Here is a tiny trained network, its code and every weight. The questions are about switching its units off for an input and a class, where a switched-off unit gives its printed mean instead of its output.

import numpy as np


def w(rows, s, z=0):
    codes = np.array(rows[::2]) - 128.0
    scale = np.full(codes.shape[1], s)
    scale[-1] = z or s
    return codes * scale


def norm(h):
    return h / np.sqrt((h * h).mean(-1, keepdims=True) + 1e-5)


def f(y):
    return np.maximum(y, 0)


def log_softmax(a):
    a = a - a.max(-1, keepdims=True)
    return a - np.log(np.exp(a).sum(-1, keepdims=True))


def net(x, mask):
    res = np.array(x, float).reshape(1, 8) / 4 @ E
    u = 0
    for l in range(3):
        y = f(norm(res) @ A[l][:, :-1].T + A[l][:, -1])
        res = res + np.where(mask[u : u + 9], y, B[l][:, -1]) @ B[l][:, :-1]
        u += 9
    return log_softmax(norm(res)[-1] @ U[:, :-1].T + U[:, -1])


A, B = {}, {}
E = w([
[110,133,140,135,138,136,126],'x0',
[124,6,109,47,167,163,58],'x1',
[139,135,131,118,146,125,123],'x2',
[112,128,133,138,126,136,129],'x3',
[100,101,98,171,160,1,98],'x4',
[176,122,225,184,83,135,60],'x5',
[155,142,130,106,159,120,119],'x6',
[122,132,135,129,139,131,126],'x7',
],0.0082)
A[0] = w([
[108,111,148,70,119,168,178,146],'0.n1',
[86,159,150,62,115,147,162,109],'0.n2',
[111,126,166,69,152,112,101,68],'0.n3',
[159,71,192,127,109,120,75,200],'0.n4',
[142,140,92,196,129,91,35,56],'0.n5',
[81,130,2,126,172,150,182,4],'0.n6',
[86,39,138,113,144,50,70,134],'0.n7',
[67,120,125,105,146,134,85,129],'0.n8',
[164,118,175,136,120,169,139,113],'0.n9',
],0.0094,0.0044)
B[0] = w([
[145,142,24,36,106,135,140,210],'0.n1',
[115,165,61,121,104,81,119,182],'0.n2',
[63,106,131,158,81,162,172,154],'0.n3',
[167,43,160,240,193,247,133,255],'0.n4',
[39,177,157,133,80,99,50,184],'0.n5',
[184,123,27,246,193,159,55,214],'0.n6',
[57,171,94,17,94,100,122,241],'0.n7',
[217,82,77,87,108,110,145,175],'0.n8',
[97,205,78,61,68,121,3,184],'0.n9',
],0.0065,0.0063)
A[1] = w([
[163,124,2,86,107,117,107,145],'1.n1',
[169,131,124,93,130,190,100,147],'1.n2',
[143,242,119,179,90,99,201,128],'1.n3',
[106,163,142,147,121,13,86,2],'1.n4',
[156,71,159,163,99,192,181,129],'1.n5',
[111,215,140,191,132,90,224,102],'1.n6',
[180,219,201,178,131,69,223,53],'1.n7',
[102,63,83,101,203,154,205,111],'1.n8',
[77,100,116,152,209,18,152,124],'1.n9',
],0.0084,0.0025)
B[1] = w([
[160,130,250,141,112,158,133,255],'1.n1',
[35,120,106,126,82,43,172,197],'1.n2',
[132,1,125,70,171,120,104,211],'1.n3',
[60,159,126,86,52,110,58,176],'1.n4',
[70,160,103,151,157,83,163,161],'1.n5',
[141,62,111,42,181,173,137,191],'1.n6',
[63,17,219,109,160,165,166,179],'1.n7',
[147,94,162,208,144,61,196,186],'1.n8',
[132,159,54,92,13,124,106,178],'1.n9',
],0.0085,0.0082)
A[2] = w([
[152,130,168,231,109,126,11,230],'2.n1',
[160,225,126,19,91,243,172,153],'2.n2',
[178,179,2,168,217,91,187,173],'2.n3',
[132,181,229,229,155,149,44,7],'2.n4',
[152,17,122,123,179,95,185,216],'2.n5',
[140,106,171,132,127,219,132,150],'2.n6',
[174,41,120,163,117,140,112,221],'2.n7',
[155,150,32,170,133,124,163,129],'2.n8',
[232,155,142,229,156,140,137,77],'2.n9',
],0.008,0.0018)
B[2] = w([
[228,254,76,126,169,105,234,204],'2.n1',
[81,197,101,87,80,25,50,194],'2.n2',
[201,220,141,230,119,160,162,190],'2.n3',
[197,160,94,176,112,195,200,174],'2.n4',
[93,114,198,135,157,189,127,254],'2.n5',
[124,109,72,127,154,37,117,201],'2.n6',
[123,102,203,163,158,138,160,222],'2.n7',
[190,178,86,171,123,136,131,167],'2.n8',
[118,108,130,201,149,55,131,156],'2.n9',
],0.0095,0.0077)
U = w([
[70,3,176,111,172,176,152,66],'0',
[212,170,96,236,139,160,180,254],'1',
[66,169,51,82,34,80,62,68],'2',
],0.012,0.00056)

Each question gives the input, the list of numbers given to net, and the class t.
The units are the neurons (one row each of A and B). Each row of codes is followed by its name. A weight is (code - 128) times the scale printed after its matrix; where a second scale follows, it is the last column's (A, B and U).
mask holds one flag per neuron, layer by layer. A switched-off neuron (its flag False) gives its mean, the last column of its row in B, instead of its output. The means were averaged over made-up inputs and are rounded, as every weight is.
A unit's drop is (log p(t) with every unit on - log p(t) with that unit switched off) / (log p(t) with every unit on - log p(t) with every unit switched off).
unit that matters most: the unit with the biggest drop
top k neurons: the k neurons with the biggest drops, biggest first
k most important neurons of layer l: the k neurons of layer l with the biggest drops, biggest first
drop when u is switched off: that unit's drop, to one decimal
input [-6,-6,5,-3,7,6,-3,-5], class 2: unit that matters most => 1.n4
input [-7,6,4,2,2,-8,-1,6], class 1: top 2 neurons => [0.n6 2.n3]
input [4,-3,3,-6,3,1,-4,2], class 0: 4 most important neurons of layer 1 => [1.n7 1.n6 1.n3 1.n2]
input [-1,0,7,6,-5,-4,8,-7], class 2: top 3 neurons => [2.n2 0.n4 1.n1]
input [3,-7,6,3,-7,7,3,8], class 0: top 2 neurons => [1.n7 0.n6]
input [1,5,-3,5,1,7,0,5], class 1: top 2 neurons => [0.n4 2.n1]
input [2,4,7,-4,5,5,7,7], class 1: 3 most important neurons of layer 1 => [1.n3 1.n6 1.n7]
input [0,6,7,-7,7,7,-7,-1], class 1: top 3 neurons => [0.n4 1.n3 2.n1]
input [4,-4,-6,3,1,-4,2,0], class 0: top 3 neurons => [1.n3 0.n4 1.n6]
input [7,3,-8,7,-3,-4,-2,8], class 1: 2 most important neurons of layer 0 => [0.n6 0.n2]
input [-2,-3,-3,3,-3,-3,5,-5], class 0: top 3 neurons => [1.n3 1.n1 0.n9]
input [-5,-5,8,5,6,-4,-8,-3], class 2: 4 most important neurons of layer 1 => [1.n9 1.n4 1.n8 1.n1]
input [2,-5,3,7,-5,-2,4,-5], class 0: top 2 neurons => [1.n3 0.n7]
input [2,-4,7,-3,6,4,-4,-4], class 2: unit that matters most => 0.n5
input [-7,3,5,3,4,1,-5,-7], class 2: top 3 neurons => [0.n7 0.n5 1.n3]
input [-3,4,2,-8,5,-6,-8,-5], class 1: 3 most important neurons of layer 0 => [0.n6 0.n5 0.n9]
input [1,4,-1,-5,6,3,2,-6], class 2: 2 most important neurons of layer 0 => [0.n7 0.n5]
input [7,3,-8,-1,1,-8,-7,-8], class 1: drop when 0.n6 is switched off => 0.2
input [3,1,-7,1,-6,-2,1,3], class 2: drop when 0.n7 is switched off => 0.0
input [6,-4,-5,4,3,1,-1,-3], class 0: drop when 1.n7 is switched off => 0.1
input [1,-3,1,6,-1,-2,-6,-3], class 0: unit that matters most => 0.n4
